30,-11,-6,8,-2,13,-4,23,-77,10,8,26,-13,-44,11,-1,-3,8,-11,2,8,27,90,20,10,-23,17,-27,13,-15,14,-1,9,11,17,10,36,-14,-19,-50,4,44,-3	G
-47,19,-9,43,51,62,-5,-26,-17,-15,32,10,18,-20,-15,10,-18,27,-26,-36,0,14,46,-5,10,18,7,-31,13,-30,24,27,-66,-2,31,21,0,17,-82,-23,-18,29,-8	B
12,-16,-21,-2,-21,38,5,30,-31,41,-12,28,5,-74,11,8,24,16,-7,13,-11,14,59,20,23,-39,-12,-43,28,6,12,5,1,38,29,12,25,11,-58,-38,-3,41,4	V
-56,28,2,29,35,49,-24,-27,-1,-18,39,-3,22,-25,-17,10,-14,31,-25,-35,-22,-2,41,7,-13,34,-16,-27,6,-17,24,11,-83,2,32,29,-21,-5,-92,-6,-8,23,-16	V
30,-10,-17,2,-14,9,-4,23,-70,8,7,29,-9,-71,3,-4,2,24,-10,3,20,6,80,15,8,-44,12,-25,3,9,52,4,-10,-1,0,4,51,28,-24,-20,4,25,6	Y
-67,9,0,26,39,35,-7,-14,4,-16,48,-10,20,-49,-13,16,-5,32,-16,-27,-26,15,46,13,7,15,-19,-43,-2,-24,21,25,-82,2,17,-2,-24,2,-87,-17,-26,18,-11	V
-27,-30,4,-5,14,46,-32,16,-44,26,15,41,4,-45,15,18,25,8,-16,2,11,20,47,25,21,-12,12,-70,19,-5,44,30,27,11,9,-12,34,-3,-71,-46,8,30,21	F
23,-16,-5,-7,-4,54,-6,46,-64,23,3,37,-12,-36,12,14,10,32,-24,-2,6,-9,90,22,17,-23,17,-30,24,-10,44,13,-4,6,19,-3,31,1,-45,-40,14,48,4	Y
-16,-21,-8,-11,-2,71,-13,33,-40,43,4,21,-4,-63,-6,12,14,10,-8,-4,-3,26,69,24,20,-21,-6,-48,26,-12,38,3,13,7,31,1,38,-18,-55,-44,14,39,1	P
-3,-17,-5,6,2,50,-17,39,-42,2,31,48,-7,-20,11,6,-3,23,-16,-10,-19,6,75,34,21,5,4,-37,19,-27,43,22,3,11,38,-12,11,-22,-61,-44,26,49,9	X
-66,21,-3,26,53,81,-25,-26,-13,-11,29,-6,9,-13,-12,29,-20,24,-18,-31,-16,9,58,9,8,21,-13,-38,8,-22,24,22,-69,-1,19,18,7,10,-79,-15,-9,16,-8	P
-70,4,5,36,56,61,-35,-28,1,-31,39,8,17,-19,-6,18,-13,32,-26,-35,-18,-3,40,4,10,30,-13,-35,16,-25,44,42,-70,5,10,10,-14,-1,-82,-14,-9,25,8	F
28,-21,-12,11,-1,12,10,19,-60,25,8,63,-1,-50,8,7,5,17,-15,-10,18,33,87,11,12,-28,53,-42,10,0,25,14,11,-1,28,8,58,54,-64,-41,0,30,1	B
-93,10,2,30,43,78,-26,-29,15,12,5,-12,21,-37,-14,13,-2,34,-23,-35,-33,6,45,14,5,30,-26,-33,17,-11,39,21,-61,-9,25,15,1,9,-109,-13,-22,5,-2	M
1,-8,-7,3,3,15,-9,21,-47,-4,35,65,11,-54,1,2,2,17,-28,-10,-3,27,49,17,6,-11,35,-44,7,-7,49,17,-12,11,19,-23,12,-3,-68,-55,20,33,1	V
-81,22,16,44,46,83,-25,-32,6,-12,14,-7,12,-28,-23,14,-7,29,-16,-38,-22,14,29,7,1,32,-16,-32,10,-12,34,21,-63,-15,27,7,-6,2,-106,-1,-16,10,9	Z
-53,8,-4,36,54,68,-16,-10,-12,-14,45,13,21,-24,-15,11,-18,29,-18,-28,-7,6,57,6,11,26,4,-31,6,-35,23,28,-58,3,37,14,-13,2,-101,-15,-15,33,-11	B
-71,14,9,29,57,65,-18,-30,-8,-16,37,14,26,-26,-17,35,-2,30,-30,-19,-13,10,55,20,3,24,10,-36,3,-9,45,26,-65,-15,11,17,-3,8,-114,-11,0,17,-2	S
-68,14,13,22,47,75,-21,-21,10,-12,31,-23,17,-31,-24,18,-2,26,-20,-36,-18,9,34,15,4,32,-29,-41,16,-13,37,33,-63,-19,19,-1,-21,4,-102,-6,-15,23,0	N
2,-29,-9,-5,4,20,-1,33,-46,12,14,47,-8,-79,-6,-2,5,26,-21,-13,7,24,67,7,15,-26,4,-38,8,0,49,19,9,-7,14,-23,29,-2,-40,-46,-7,41,14	W
-62,22,5,33,29,61,-16,-10,-11,-8,28,-19,17,-12,-12,10,-6,25,-10,-31,-21,6,45,4,-4,34,-20,-35,13,-32,38,20,-75,-4,23,0,-13,-4,-85,8,-7,10,2	H
-73,22,3,38,47,90,-17,-23,1,-16,26,-8,11,-33,-24,12,-11,25,-12,-44,-14,26,33,10,6,27,-11,-36,11,-19,37,23,-72,-14,24,0,-10,-14,-107,0,-17,14,8	Z
2,-11,18,0,-14,32,5,31,-53,28,18,51,-2,-75,-3,11,24,19,-20,0,1,18,82,31,13,-34,13,-43,16,-2,46,5,7,-5,18,5,34,4,-59,-39,8,36,1	Y
-6,-22,-16,-5,14,20,-17,20,-38,10,8,34,-6,-56,7,1,8,20,-18,-9,4,5,92,30,12,-11,-5,-34,9,-4,40,7,4,16,29,-2,34,-12,-54,-42,-2,29,-4	M
-51,20,-2,37,32,85,-9,-23,-4,5,8,-6,20,-40,-7,16,-5,20,-19,-43,-25,44,63,10,8,24,-5,-25,31,-19,11,17,-67,-9,16,15,-7,8,-90,-22,-14,21,4	G
-82,16,-1,27,58,74,-42,-30,-10,-22,46,-5,4,-15,-10,21,-22,24,-11,-27,-33,6,50,3,6,27,-15,-40,5,-27,35,22,-69,11,26,18,-1,5,-82,-15,-9,14,-11	P
-53,12,-12,32,43,35,-9,-30,-4,-22,24,1,12,-39,-7,16,-8,31,-27,-40,-19,9,69,12,14,18,-10,-28,6,-17,26,30,-80,2,16,9,9,20,-72,-23,-22,16,0	M
-66,0,-8,38,57,55,-20,-31,7,-13,16,7,10,-33,-8,12,-15,37,-30,-36,-27,2,54,9,17,23,-7,-31,16,-17,50,28,-71,3,23,11,-3,13,-93,-19,-14,12,-8	M
-2,-12,-30,-3,2,9,11,18,-84,-4,23,6,-5,-51,0,21,4,16,-9,23,7,6,74,20,27,-43,9,-34,15,-11,17,17,-21,7,-14,21,41,11,-23,-44,-1,46,-7	S
-53,3,15,27,50,64,-28,-12,-13,3,31,1,11,-37,-13,12,-17,39,-20,-32,-22,8,60,6,7,13,-3,-33,11,-23,45,15,-69,5,32,18,-11,20,-100,-8,-14,32,0	Y
-54,3,18,28,54,56,-35,-23,-2,-17,35,-9,10,-18,-18,21,-13,29,-30,-23,-15,-15,49,18,-2,37,-18,-33,13,-15,45,23,-60,-12,20,12,-11,-8,-96,-2,-6,26,-7	N
-65,13,15,32,39,72,-19,-15,10,4,21,-2,11,-40,-12,11,-6,35,-23,-43,-37,13,46,0,1,37,-19,-33,9,-13,32,26,-71,-3,30,1,-11,13,-104,-10,-20,23,5	W
-59,19,16,30,31,80,-27,-17,-11,-1,15,-18,13,-25,-9,9,-3,34,-18,-38,-20,5,42,10,4,22,-22,-34,16,-18,35,28,-73,1,23,18,-6,30,-83,-10,-12,15,5	Y
-86,5,0,28,56,74,-23,-26,-3,-1,31,5,15,-42,-19,25,-17,28,-16,-24,-32,25,47,5,22,3,0,-49,11,-22,36,27,-60,-10,12,5,1,24,-101,-18,-13,17,-5	P
-2,-29,5,1,15,37,-8,31,-29,27,23,28,1,-40,-8,11,0,17,-36,-9,6,16,71,23,27,-21,-1,-51,15,-5,51,17,37,-22,28,-28,18,-11,-83,-46,20,55,-2	N
1,-22,-4,8,3,43,-11,32,-54,3,24,46,-11,-21,19,15,-6,20,-9,-4,-20,5,86,33,20,-7,5,-37,22,-20,27,16,-4,10,35,15,24,-11,-55,-41,17,42,2	X
-8,-6,-5,3,2,45,1,23,-54,15,2,57,7,-40,7,26,22,9,-13,9,-10,15,66,17,18,-21,18,-44,24,-4,28,20,2,1,14,-11,35,12,-80,-31,11,33,12	H
-12,-21,1,4,-18,7,20,54,-29,10,18,50,11,-62,-8,17,28,12,-11,7,0,10,64,23,30,-26,-12,-38,11,-7,41,21,27,-14,27,-46,21,14,-46,-52,21,42,21	H
-7,-10,-14,7,-13,41,3,27,-39,28,26,30,0,-70,-2,15,16,10,1,-1,-26,33,94,22,26,-30,8,-44,10,-9,28,6,-6,6,16,-12,45,35,-68,-40,12,30,-5	P
-49,7,17,34,69,59,-26,-31,-27,-38,35,0,7,3,-4,14,-29,32,-32,-50,-2,10,32,-5,-2,35,4,-38,-2,-35,50,31,-65,-4,18,5,-3,-22,-61,-35,-10,25,2	F
-15,-13,3,4,15,45,-14,22,-60,1,17,38,-23,-19,-1,14,0,23,-30,-19,13,12,65,18,6,-4,32,-44,3,-14,50,21,1,-21,26,-24,40,-18,-53,-39,14,28,10	Z
22,-14,-6,-14,-8,38,-3,36,-48,31,15,25,3,-59,1,12,9,10,-12,5,3,20,75,25,23,-29,8,-44,17,4,25,11,27,-6,20,-22,25,5,-79,-33,17,59,6	N
8,-8,-17,7,-18,36,11,37,-53,21,24,36,11,-61,-12,-4,13,14,-10,-1,7,19,81,13,19,-24,17,-31,15,-24,15,10,5,7,33,12,37,10,-54,-40,3,59,-1	B
-54,19,-1,34,55,64,-9,-18,-17,-11,32,5,19,-18,-18,10,-16,30,-21,-38,2,13,47,0,3,27,12,-32,5,-32,20,23,-69,-6,35,17,-8,17,-92,-23,-19,26,-13	B
-20,-31,-3,-5,6,10,-1,37,-53,13,6,43,-10,-58,-3,12,6,16,-18,9,6,5,66,16,17,-23,10,-40,26,-12,51,6,8,-20,17,-18,23,-8,-51,-37,14,39,-1	H
-57,21,1,44,35,72,-15,-22,5,-14,27,8,19,-22,-8,14,-13,29,-13,-40,-36,22,46,16,13,32,-15,-34,21,-25,27,24,-69,0,27,13,-12,20,-99,-13,-7,24,9	X
-72,7,-5,34,66,85,-31,-24,-8,-28,40,2,19,-17,-17,3,-17,23,-19,-37,-4,6,27,1,1,39,-8,-28,14,-38,34,32,-72,4,39,21,-16,-22,-84,-19,-19,19,-8	B
-2,-26,-13,-1,11,49,-13,30,-34,32,6,41,-6,-55,6,14,1,20,-11,2,-13,19,75,12,31,-35,16,-44,16,-1,36,15,24,6,25,-22,34,18,-73,-44,13,41,-1	P
-66,7,9,34,43,57,-20,-13,4,-11,37,4,11,-52,-16,8,-6,29,-20,-36,-36,14,41,6,8,30,-18,-34,7,-18,35,35,-84,7,19,-4,-15,6,-97,-13,-20,23,1	W
-81,22,5,23,52,91,-29,-22,-10,-2,15,-8,13,-28,-9,21,-7,33,-25,-32,-17,4,34,9,10,17,-12,-39,24,-17,37,28,-81,-2,12,22,-10,15,-98,-14,-18,21,-3	Y
29,-29,4,-5,15,43,-11,50,-45,11,13,41,-14,-41,8,4,-1,31,-27,-12,7,-8,73,11,7,6,-3,-26,10,-14,46,8,14,17,45,-23,16,-58,-38,-54,2,61,12	W
-24,-24,8,-6,-6,42,-7,52,-58,17,12,29,0,-31,2,7,15,16,-6,3,-14,0,68,29,16,-8,2,-42,20,-21,35,23,-1,-9,20,-23,10,-9,-74,-36,21,30,-3	H
0,-16,-9,1,19,25,-12,19,-36,13,3,45,-11,-48,19,13,23,20,-20,-6,-7,-3,91,35,8,-4,11,-39,4,6,48,5,-1,13,19,-13,39,-22,-68,-47,5,14,-21	M
4,-22,-24,11,8,13,7,32,-51,-3,34,29,-4,-53,-5,4,5,18,-12,5,22,-3,84,19,18,-20,-3,-30,3,-27,28,8,-6,14,30,14,40,-22,-18,-42,-12,47,-9	B
37,-4,-26,4,-22,24,-3,28,-62,21,15,43,-2,-30,15,12,2,20,-9,-6,-5,17,96,21,22,-21,32,-38,14,-13,5,7,-1,19,22,11,49,31,-55,-26,18,54,13	X
-68,23,-8,47,39,66,-23,-28,2,-23,36,9,17,-15,-6,19,-15,31,-19,-29,-31,5,42,16,13,34,-12,-34,22,-27,36,28,-78,2,14,19,-9,13,-90,-3,-7,18,7	X
3,-35,1,11,8,17,7,28,-15,14,5,12,-12,-69,-3,8,9,18,-19,-1,2,9,78,28,23,-23,-26,-40,18,0,56,3,7,-10,20,-18,23,-1,-51,-41,-1,36,-4	N
-61,21,17,28,50,74,-28,-20,-15,-9,26,5,18,-26,-16,16,-12,36,-31,-37,-9,9,38,7,1,21,-4,-33,5,-17,51,20,-59,-11,21,8,-6,11,-91,-20,-9,23,2	Y
22,-25,-16,-7,-2,35,-14,37,-70,21,25,45,-10,-51,12,13,-5,15,-5,3,-1,16,92,22,16,-24,31,-39,2,-7,44,2,3,13,20,-22,44,-1,-48,-50,30,28,1	P
-67,4,9,28,60,70,-37,-29,-12,-26,34,-2,13,-17,-2,17,-16,28,-18,-37,-13,5,40,5,0,33,-9,-39,9,-25,41,31,-69,0,12,16,-6,-18,-85,-15,-17,20,4	F
-66,10,3,32,59,77,-22,-30,-9,-24,27,-2,19,-21,-12,28,-11,27,-23,-21,-23,5,51,13,9,23,-10,-27,15,-16,29,28,-73,9,24,37,-11,8,-100,-14,-5,26,-5	S
-59,6,-2,25,35,64,-12,-18,12,-1,20,-2,21,-54,-7,16,-5,30,-14,-31,-37,14,50,12,11,13,-23,-34,23,-11,5,25,-84,11,30,20,-28,17,-114,-10,-21,27,-10	V
-60,14,-1,39,43,65,-16,-16,2,-21,37,14,15,-23,-6,23,-14,31,-17,-32,-36,12,55,20,21,31,-14,-35,22,-32,24,28,-71,4,22,10,-18,5,-93,-16,-8,33,4	X
-45,13,7,31,39,69,-32,-19,-20,-6,31,1,10,-25,-8,12,-14,36,-22,-28,-20,-3,49,6,7,17,-5,-29,17,-20,45,25,-76,10,24,25,-5,20,-87,-2,-5,26,4	Y
12,-29,-10,5,4,31,-18,41,-54,15,4,33,-5,-29,8,-11,-23,20,-16,-18,-4,24,65,19,17,-2,32,-19,36,-12,31,14,8,4,14,-3,2,-10,-55,-52,17,49,-10	G
-57,6,10,24,49,77,-36,-13,-18,-6,25,-11,5,-23,-3,11,-18,38,-17,-31,-21,-7,54,12,6,19,-15,-30,16,-21,36,28,-81,6,23,24,-15,10,-93,-4,-13,22,-7	Y
44,-20,-17,18,3,28,-15,30,-71,2,26,31,-10,-31,11,-11,-13,17,-22,-18,7,25,102,15,4,-6,45,-19,10,-26,37,-1,-18,14,21,6,30,-27,-37,-35,25,35,-11	G
-69,16,-2,27,67,80,-8,-24,-5,-22,32,5,24,-21,-13,36,-6,28,-29,-29,-10,19,54,15,14,18,1,-38,10,-16,33,33,-69,-7,13,12,-15,5,-110,-21,-8,25,-5	S
-66,18,1,45,55,57,-15,-19,-1,-26,48,11,22,-21,-20,5,-10,28,-19,-33,-6,7,35,2,8,30,-5,-34,-2,-30,33,32,-57,-1,36,2,-13,12,-91,-26,-17,20,-9	B
-8,-26,0,-5,-14,11,2,36,-47,32,10,33,14,-90,-9,-5,18,21,-9,11,-12,24,36,22,16,-37,18,-47,1,1,33,9,3,2,11,-26,17,7,-73,-52,5,33,-2	V
-1,-34,-1,1,9,53,-13,35,-28,34,19,13,-1,-56,-7,6,7,19,-22,-2,-14,13,57,15,21,-18,1,-43,24,-11,54,17,11,5,32,-19,17,-16,-77,-32,15,48,2	N
-9,-27,13,-5,11,7,-14,34,-76,4,17,20,-15,-55,4,4,1,22,-15,9,3,-8,70,26,18,-35,0,-37,5,-14,29,16,-11,9,12,9,29,6,-29,-55,0,43,-11	Y
-54,36,-6,45,24,78,-15,-27,5,-15,27,9,25,-18,-8,21,-7,28,-18,-36,-28,10,46,18,8,37,-18,-29,24,-19,24,21,-70,-6,17,23,-4,10,-93,0,-2,23,9	X
-68,-2,7,27,59,64,-23,-24,10,-10,19,-12,11,-44,-15,20,-11,25,-20,-28,-25,12,48,17,15,14,-32,-41,22,-6,31,35,-63,-8,14,3,-22,24,-112,-10,-19,19,-7	N
-42,21,-6,35,39,69,-16,-19,-14,-1,32,-17,5,-30,-2,9,-18,30,-20,-45,-29,22,51,-9,1,30,-2,-37,11,-26,26,26,-100,20,21,11,-5,13,-85,-2,-22,19,1	W
-65,10,7,38,39,77,-22,-20,-7,-2,23,2,17,-33,-12,10,-8,25,-18,-37,-32,30,50,15,8,32,1,-27,25,-22,30,26,-69,-15,13,4,-20,8,-99,-20,-4,13,-1	G
8,-31,-12,16,12,33,-5,26,-41,7,15,69,-19,-55,-11,12,6,19,-37,-11,21,19,60,18,23,-16,36,-40,13,-3,81,12,15,-11,29,-33,44,-15,-55,-42,31,35,17	Z
-52,12,-1,50,56,58,-20,-25,-5,-35,38,20,4,-27,-19,13,-23,30,-26,-38,-14,13,51,9,16,22,12,-30,5,-19,45,31,-77,-10,17,-7,-13,4,-106,-1,-1,20,2	Z
0,-22,-10,-3,20,22,-16,32,-58,1,25,63,-4,-34,0,1,-5,18,-23,-4,30,-2,69,14,13,-8,34,-35,4,-15,35,11,17,2,44,-4,25,0,-55,-58,16,51,-6	B
2,-16,-16,-8,6,67,7,30,-45,21,3,34,6,-47,13,35,22,18,-10,13,-1,18,95,21,26,-37,13,-42,21,2,16,9,12,17,22,29,37,3,-71,-37,3,48,0	S
-73,18,-5,37,45,86,-21,-20,6,-18,30,8,10,-31,-19,22,-4,28,-19,-34,-18,14,43,11,14,24,-10,-35,19,-15,35,32,-66,-6,23,1,-6,-4,-105,3,-13,20,13	Z
-84,18,-3,28,63,85,-17,-18,-1,-15,25,6,22,-21,-13,16,-8,27,-17,-40,-5,11,43,8,10,28,-10,-38,15,-24,11,37,-63,-9,32,8,-20,23,-108,-28,-26,17,-11	B
19,-17,-18,-10,5,32,-3,31,-52,32,1,46,-10,-64,11,15,10,28,-20,-9,-9,11,78,2,12,-10,19,-34,18,5,32,-1,-7,11,12,-24,33,0,-63,-53,-6,49,7	W
30,-21,-16,2,-10,27,-12,39,-73,8,14,33,-11,-25,9,-4,-12,17,-9,1,8,1,91,7,5,-15,15,-25,25,-23,44,3,-5,16,38,9,29,-10,-41,-10,23,43,8	H
-61,21,-1,35,57,70,-15,-24,-9,-25,30,11,19,-21,-16,11,-13,24,-21,-38,-6,6,44,3,6,29,-9,-26,14,-27,12,30,-67,0,38,23,-14,6,-91,-29,-18,30,-14	B
-71,14,8,23,67,71,-12,-25,-8,-26,28,13,21,-24,-10,41,-1,27,-29,-27,-15,16,58,19,12,20,0,-37,9,-10,24,34,-64,-9,13,13,-13,12,-109,-31,-6,25,-6	S
-4,-19,0,1,3,61,2,27,-44,32,1,36,1,-68,-6,10,12,19,-24,-16,-9,32,58,7,12,-16,14,-41,16,-3,35,16,-5,-4,23,-5,43,4,-69,-43,-6,42,11	W
-5,-32,-3,-12,-3,42,-17,25,-57,18,7,25,-3,-60,13,5,2,22,-4,-12,-3,20,80,10,7,-28,16,-38,16,-9,30,19,-11,7,13,18,36,5,-48,-27,1,33,14	F
-73,19,7,24,57,84,-22,-27,-17,-20,26,-18,19,-3,-7,29,-6,29,-23,-32,-16,9,49,14,1,29,-6,-35,9,-18,20,38,-79,-3,17,23,-11,12,-99,-18,-9,13,-3	S
-41,16,14,30,50,62,-28,-19,-23,-9,22,-13,6,-17,-6,10,-22,38,-23,-36,-11,-2,59,4,2,18,-6,-28,10,-23,31,13,-78,7,27,31,-9,15,-82,-8,-15,31,-10	Y
-58,10,18,25,51,54,-21,-25,-1,-10,33,0,17,-33,-25,20,-9,29,-24,-32,-17,13,43,14,2,26,-6,-42,9,-7,46,23,-53,-27,14,-4,-16,21,-114,-8,-7,23,-4	N
-59,9,-3,41,44,68,-19,-19,-3,-17,31,3,20,-35,-13,12,-14,30,-18,-34,-25,24,58,10,13,26,2,-22,20,-22,28,24,-66,-18,9,6,-20,2,-92,-13,-10,21,-3	G
2,-24,-11,11,-15,10,-1,33,-59,20,-1,19,-4,-50,-8,-10,4,25,-9,2,-6,-3,62,9,11,-23,5,-26,27,-12,50,8,-18,-10,8,-13,21,11,-49,-19,16,27,-1	H
